[  2  -9 -10 -31  -2  13 -12  34  15 -11   5  13  -4  -6  71 -12  16   2] : [45] J775
[  0  -9 -15 -29  -9  36 -18  16   2  -3  -2  20   2 -11  29  -6  17   8] : [51] J431
[ -7  -7 -25 -30 -13  38 -20  10  27   7   4  22   3  -1  78 -16  23  -4] : [51] J459
[-13   2 -18 -31 -11  26 -20  12  19   8   4  21   4   5  32  -2  26   5] : [50] J800
[ -1  -8 -18 -33 -12  21 -20  18  18   0  -2  24   2 -10  72   2  30  12] : [51] J459
[ -9 -11 -16 -23 -10  31  -9  20  14  -4   8  18   3   7  67  -6  20  14] : [51] J431
[  5   7 -14 -25 -15  18 -18  15  11  -5   8  19   1   3  44   0  22   6] : [50] J242
[ -7  -8 -17 -40  -8  19 -16   3  15  -2   2   4 -12  11  40 -11  23   2] : [51] J431
[  4   1  -9 -18  -8  15  -7   8  11   3  -1  10   2  -7  34 -22  24   5] : [50] J800
[  0  10 -12 -22 -14   0 -12  11  20   6   2   6  10   7  56  -6  17   6] : [50] J800
[  0 -12 -12 -20  -3  13   4  25  14   1  -3   4  -1  -1  78  -8  18  10] : [45] J849
[  2  13 -14 -29 -12  30 -13  14  19   7   4  14   2   0  56  -4  26  11] : [50] J800
[-15   7 -14 -11  -2  39 -15  18  12   2   3  23   2 -17  38  -2  14   3] : [45] J775
[ -1   8 -15 -24  -7  23 -11  17  23   0   2  32   4  12  43  -1  20   9] : [50] J800
[-16   1 -24 -36  -7  33 -20   8  13   3   8  35   5  14  51 -10  33   6] : [50] J800
[ -4  -7 -20 -31  -8  15 -24  17  15  -9  12  37  -1   6  48 -22  33   8] : [51] J459
[ -5 -10 -14 -13 -41  29  -1   8  16  -1  -4  12   2  -7  89  -5  21   8] : [51] J431
[ -2   4 -17 -34 -22 -23 -18   3   3  -2 -14  22  17  23  20  -4  30   4] : [51] J431
[ -1   8 -19 -25 -16  22 -14   5  14   9   6  16   1 -10  30  -6  22   3] : [50] J242
[ -2 -22 -18 -22  -1  16 -20  25  15 -17   0  31   3  12  61 -11  21   4] : [51] J431
[  3   1 -15 -31  -2  59 -15  20  11   6   5   7 -10   1  51  19  14   9] : [51] J431
[ -4 -11 -16 -38 -16  45 -21  19   7   2   0  16   2  -1  53  -8  25   3] : [51] J459
[ -5  11 -15 -23 -12  26 -23  15  20   7  10  17  -1  -7  38   5  28  13] : [50] J242
[-22  -8 -40 -18   0  32 -15  15  30   7   4  14  -3   4  80  -8  16   9] : [50] J242
[-12  -4 -15 -24  -5  15 -25  18  12  -3  13  15  -1   2  40  -6  23   2] : [45] J849
[ -5  -2 -21 -24  -8  -2  -9  12  14  -1   8  14  -2  23  41 -11  22   7] : [50] J242
[  5 -14 -12 -25 -13  54 -18  21  13  -3   1  26 -21  -7  62  -2  27   2] : [51] J459
[ -2 -10 -19  -9  -3  -3  -2  -1   6   8  18  23  -3  26  33  -3   7  -5] : [51] J459
[ -2  -1 -19 -38 -13  51  -5  20  12   6   8  31  -1   4  44   9  29  11] : [51] J459

[-17  -1  -4  -1 -11  -5  -2  -4  23   5   0 -10   5   6   0   1  -3   6] : J70 A
[-18   0  -2  -1 -11  -5  -3  -5  15  -6   0  -9   5   7   1  -2  -6   8] : J70 A
[-14   3   0   2  -7  -1   0  -7  22   2  -1  -7   6   7   1   0  -4   5] : J70 Y
[-19  -2   0  -1  -4  -3  -3  -3  23  -7   3  -3   0   3  -5  -1  -3   3] : J81 C
[-17  -1   7   0   1  -3  -1  -2  18  -2   1   3  -2   3   2  -1  -3   0] : J81 C
[-9  0  0  3 -5 -2  0 -5 16 17 -8 -4  3  2  1  0 -1  2] : J70 A
[-22  -6   2   0   2  -4  -1   0  19  12  -4  -4   5  -4   5   0  -2   3] : J81 N
[-22  -6   1  -4  11  -2  -1  -1  12  10  -5  -9  14  -5  -1   2  -5   3] : J81 N
[-14  -1  -4   1  -3  -4   0  -4  15  11 -10 -11   4   2   2   4  -4   6] : J70 A
[-16  -4   1   0   3  -1   1  -2  17  -5   3   0  -1   3   0  -2  -3   4] : J81 C
[-32  -5   0  -4   4  -4   0  -5  25 -13   1   0  -3   0   9   2  -3   6] : J81 N
[-19  -1   0  -2 -13  -4   1  -6  22  -5  -2  -7  -5   5   2   2  -4   2] : J70 A

[  3  -2  23 -16  17   4  20  -2   5 -20  -6  -3   5  21  -8   4 -17   5] : J <64>
[ -1  -4  27 -24  15  -1  20  -8   2 -23  -2   3   5  22 -14   1 -15  10] : J <64>
[ -1  -4  33 -12  16   2  27   5   7 -34   0   4   1  30 -12  -9 -27  12] : Z <65>
[  5  -8  56 -16  13  -3  18  -1  -3 -29  -5  -2   4  22 -11   2 -16   3] : J <64>
[  1  -4  36 -28  13  -3  28   0   1 -26  -3  -2   3  22 -14  -1 -22  -1] : J <62>
[  0  -4  33 -23  16  -1  30  -5   5 -27   1   1   5  16  -9  -8 -20   7] : J <64>
[  6  -5  35 -26  15  -3  24   1   3 -25  -1   1   9  19  -7  -3 -20   5] : J <64>
[  1   2  32 -17  13   4  23   8   4 -31   0   1   4  20 -12 -11 -31   8] : Z <65>
[ -1  -7  22 -16  12   3  23   4   9 -30   1   3   5  17 -12 -14 -34   9] : Z <65>
[  1  -4  28 -12  11   3  25   9   8 -36  -8   1   3  14  -8 -16 -46  10] : Z <65>
[ -1   4  26 -20  17   0  23   2  -3 -22   0   3   1  14 -12  -1 -22   3] : J <64>
[  1  -3  23 -16  17   2  24   1   4 -32  -4   0   1  29 -13 -10 -27   9] : Z <56>
[  2  -9  35 -25  27  -4  34   1   9 -37  -1   3   9  23 -13  -6 -25   7] : J <64>
[ -1  -8  25 -16   9  -1  18   5   2 -26   4   0  -6  13  -8  -6 -27   9] : Z <56>
[  5  -1  34 -25  16   1  35  14  11 -45  -5  -1   7  16  -9 -25 -45  16] : Z <65>
[ -4 -11  24 -25  15   7  18  -7   6 -29   4   6   3  34 -15  -4 -13   7] : Z <56>
[ -1  -4  28 -17  10   6  14   3   5 -28   0   1   7  18  -7  -7 -25   8] : Z <65>
[  2  -8  39 -46  19  -1  40  12   7 -36  -3   3  10  16 -11 -10 -37   7] : J <64>
[ -2  -8  37  -7  16  -2  25   2   7 -32  -3   1  -2  26  -7 -10 -29   9] : Z <65>
[ -2  -7  29 -16  14   3  19   4   0 -29   0   6   2  16 -11 -10 -30   4] : Z <56>
[  3  -5  31 -28  10  -4  24   7   8 -31  -2   4   4  24  -8 -10 -32  12] : Z <56>

[ 3 -2  8 -7 -1 -2  3  7 -1 13  0  4 14  3 -2 -1 -4  6] : Q V
[ 1 -5 -8 -2  3 -1 -6  4  0  1 -4 -3  9  2  3  4 -3  7] : U H
[-1 -6  3 -5  5  0  0  8 -1  0 -3 -9  8  4  8 -1 -1  3] : U B
[ 0 -2 -4 -8  2  2  4  5  2 -2 -3 -2  9 -2  8  0  6  2] : U T
[  1   1   2  11  -2   1   1  -5   0   2  -1 -31   5  -2   0   2   0   4] : D M
[ 1  3  7 11 -7  3 -1 -9  1  3 -1 11 -6 -5 -7  1 -1  2] : G P
[-3 -1  5 11 -4  3 -2 -9 -4  3  8 10 -3 -1 -4  0 -5  1] : G P
[  6  -2   6 -12  -1   3   1   2   1  -2  -4   3   7   3   7  -1 -12   5] : D M
[  0  -4  -5   7   4  -3   6  -5   1   3  -7   2   7  -1 -14   0   3   2] : Q V
[ 6  0 -2  2  6  1 -2 10 -2  6 -1  0 11  4  0  2 -1  7] : Q E
[ 3 -1  4  0  2  4  8  1 -1 -7  0  1  7  1  5  3 -2 12] : D K
[  3   1  10 -28  -8  -2   3  16  -5   5   4  11  10   1   4   1   0   6] : Q R
[ 0  0  6 23 -1  0 -1 -8  0  5  2  3 -1 -2  0 -3  3  5] : G X
[ -2  -4   4   9  -3   1 -10  -4   1  -3  -2   6 -11   2  -4   5   0  -1] : G L
[ -1  -7  -5 -16   3  -1  -7   8  -1   3  -6  -3  10   3   9  -1   0   1] : U H
[-1 -1  7 -6 -2  4  9 -1 -2  1  1  7  5  5  4 -2 -3  6] : D M
[-3  1  9  8 -3 -3 -5 -3 -1 -4  2  6  2 -4 -3  0 -3  6] : G P
[-2  0  2  8 -1  4  5  1  0 -2  0  4  4  1  5  2 -3  4] : D M
[ 2  0  9  2 -4  1 -6 -8  3 -1  0 12 -3  0  2  0 -1  8] : G P
[ -1 -19   4 -25   0  -2   3  13   3   8   4   4   6   6  -1  -1   0  -2] : Q R
[  4   1  -2 -32  -2   2  -5  12   4   2   4   2   1   6  -1  -2   0   0] : Q R
[  0  -3  -1 -12  11   9   1   4  -1   4   0  -3   9   3   9  -3  -1   4] : U T
[ 1 -2 -5 -5  1 -2 -6  7 -3  1  2  0  7  0  2  2 -4  5] : U B
[  2   4  11   0  -3   0   5 -18   3   2  -4   5   4   5   6  -3   0   3] : D M
[  5   2  -9 -20   3   3  -6   9   2  -3  -3   0   8   5   5   2   4  -1] : U H
[ 5  1  7 -8 -2  2 -7 11  0  3 -7  7  9  4 -1 -4  0  8] : Q E
[  3   1  12 -13  -1   6   6   5  -2  -8   4   5   5   5  11   0  -6   8] : D K
[ -1  -3  -2 -17   1   4  -3   2  -1   2   2  -3   8   1   9   2  -3   1] : U B
[ 2 -2  0 -2  5  2  2  5 -4  3  0  4 12  1 -2  2 -2  3] : U B
[ 3  6  2 -3  1  2  0  4  1  1  3  1  5 -2  3  4 -7  5] : D M
[  4   2  -3 -14  -2   3  -2   8   2   1   0  -3   6  -1  10   1  -8   6] : U B
[  1  -2  -4 -12   4   1 -13   9   5  -5  -9  -2  12   3  10   3   1   4] : U H
[ 4 -1  4 -9  0  2  1 10 -2 -5  1  3  8  5  6 -2 -1  9] : D W
[  1  -3  -2 -13   1  -2  -1   9  -1   4   0  -3   9   4   5  -3  -2   6] : U H
[-1 -2 -3 -2  3  5 -1  8  0  6  0 -8 13 -1 -1 -1 -5  9] : U T
[ 3  1 -8  5  6  3 -4  5  0  2 -8 -2 12  1 -3 -1  0  2] : U H
[-3  0  5 -5 -3 12 12  2  2 -4 -2  2  5  0  6  4 -3  8] : D K
[  6   2   7 -27  -2  -2   0  16   1   7   3   1   6 -26   2  -2  -3   0] : Q R
[  4   2   3 -14  -1   0  -3   4   3  -2   3   1   5   2  -6   2   1   3] : Q E
[ 2  6  0 -9  1  1 -3 15  3 -1  9  2  2  2  5  5  4  6] : Q E
[  4   8  -1 -15   2   2   3  12  -1   7  -3  -5   9   1  12   1  -3   4] : U B
[ 1  4  9 -4 -3  2  6  5 -3 -5  3  5  9  1  1  0 -2  8] : D K
[  7   0   4 -18  -2  -1   2   8   4   4   2   6   5   3  -1   0   3   2] : Q R
[  3   2   4 -20   9  -1   2  15   0   0   4   0  11   5  -4   2   4   4] : Q E
[ -2   3   5   5   4   3 -12  -5  -1   3  -2   4  -1   1  -4  -6   0   2] : G L
[  1   1  11  10  -6  -2 -14  -4  -1  -4  -1   9   2   3  -4  -1  -4  -2] : G L
[  4   1   9 -13  -3   6   6   5   1  -5  -4   2   4   1  15  -2  -3   7] : D W
[ -1  -2   0 -14   2   2  -4  12  -2   3   1  -2   3   7  11  -7  -2   7] : U B
[-2 -3 10  7  1  3  9 -7  1 -1 -4  2  2  0  3 -2 -2 -1] : D M
[  4  -2   4 -14   2   0   5   6   0   1   4  -3  12   3  15   0  -2   4] : U T
[ -3   1   3 -22   2   2   1  12  -3   1  -2  -4  14   1  13   1  -6  10] : U B
[ 0 -3 10 11  3  7 15 -2 -1 -3 -5 -3  7  3 -6 -2 -1  4] : D K
[ 0 -3  4 12 -2  8  3  0 -5  0 -2  2  4 -1  0  2 -1  6] : D M
[  1   2   4 -12  -5   7   4   7   5   0   2   4   1   1   8  -1  -5   2] : D M

[ 11  -2   1   3  -3  -2 -10  -1   1  -1   8 -11  -8  -5   8   4   1   0] : J615 [107]
[ 7  0  2  2 -4 -5 -4  1 -1 -2  3  0 -1 -1  4  4  1  1] : J615 [90]
[ 3  0  0 -4 -2 -1 -3  1  1  3 -1 -7 -9  0  6  3  3  2] : J615 [107]
[-7  1  2  4  1 -2 -4 -1 -3  0 -2  3  6  2 -3  4  4  1] : J37 [89]
[-6  0  5  1  2 -4 -6  1  0  0 -6 -3  4  1 -1  6  1  2] : J37 [89]
[-10   1  11  -8  -6  -4   7  -5  15   2  -2 -18  -1  -1   6   5   0   3] : J615 [90]
[-15   3   6   3  -5  -2   3  -1   4   4  -1   3   5   2  -2   2  -1   0] : J37 [89]
[  8  -2  -3   5  -4  -6  -8   2   2   0  -4   2 -10   0   0  12   1  -1] : J301 [105]
[ 5 -2 -3 -2  1 -4  4  1 -1  3  2  7 -3  3 -1 -8 -2 -3] : J301 [87]
[  4  -2   2   0  -2  -7  -1  -1   2   0   1 -13   0   0   6  11  -1   2] : J615 [107]
[ 1  1 -3 -3 -2  1 -4 -1 -8 -3 -1 -6 -1 -4  2 15  0 -3] : J149 [108]
[  3   0   3  -7   3  -1   7  -2  -1   2  -4  -1 -10   1  -1   1   2   1] : J301 [105]
[-11  -1   1  -1   2   1  11   1  -5   4  -6   4   2   0   0   0   0  -2] : J37 [97]
[-6  3 -1  2 -8 -5  7 -3  3 -1  9 -4  6 -2  3 -3 -4  0] : J615 [90]
[-9  0  4 -1  2 -4  2  2  8  0  0  3  6  1 -3 -6  1  2] : J37 [89]
[ -2   1   0  -8  -2  -7   9  -3   0  -1  -7 -13   5  -3   5  12   3   0] : J149 [108]
[-1  0  1 -3 -8 -4 -7 -7 -3  0  2 -6 -6 -1  1 10  1  2] : J615 [107]
[ 19  -2   3   4  -2  -2 -16   7  -7  -5   3  -3  -8  -1   4   3   2  -1] : J615 [90]
[ -7   3   0 -10  -2  -2   4  -2  -1   2   7 -11   3  -4   1   7  -1   0] : J149 [108]
[  2   0  -4  -5   1   0   3   0  -5  -1  -3 -11  -3  -1   3  17  -2  -2] : J149 [108]
[-22   4   5  -3  -2   0  14  -4   8   4  -3   1   9   2  -7   6   1   0] : J37 [97]
[  7  -1  -1  -5   2  -5   1   1  -2   0  -5  -1 -12  -1  -3   6   2  -1] : J301 [105]

[ -2  -6   0   2  -1  -3  -1 -12   1  -1   7   1  -2   2   4  -2  -3   4] : J340 J482
[  1  -2   3   0   3   4   1 -17  -1  -1   7   1  -5   1   3  -5  -3   1] : J340 J198
[ 1 -3  2  1  2 -3 -2 -7 -1  2 -2 -2 -5  1  2 -1 -5  2] : J340 J482
[ 6  1  2 -3  0  7 -3 -6  3 -5  2  1  0 -5  3  1 -4 -2] : J384 J386
[ 5  2  2 -7  1 10 -2 -6  4 -4  3  0 -2  0  1 -1 -3 -2] : J384 J229
[  5   2  -1  -9   6  16  -1 -23   1   4   9  -2  -6   1   2  -2  -1   0] : J340 J482
[10  3 -1 -6  3  7  1  1  7 -4  3 -1 -1 -3  1 -2 -3 -3] : J384 J595
[ 3  0  2  1  2 -3  0 -5 -2  4 -3 -3 -5 -1  1 -1 -2 -3] : J340 J482
[ 8  4 -1 -5  2  8 -2 -3  4 -3  2  1  0  1  3  1 -2 -1] : J384 J229
[ 5  3  0 -4  2  8 -1 -2  9 -6  4  3 -1 -2  3 -1 -3  0] : J384 J595
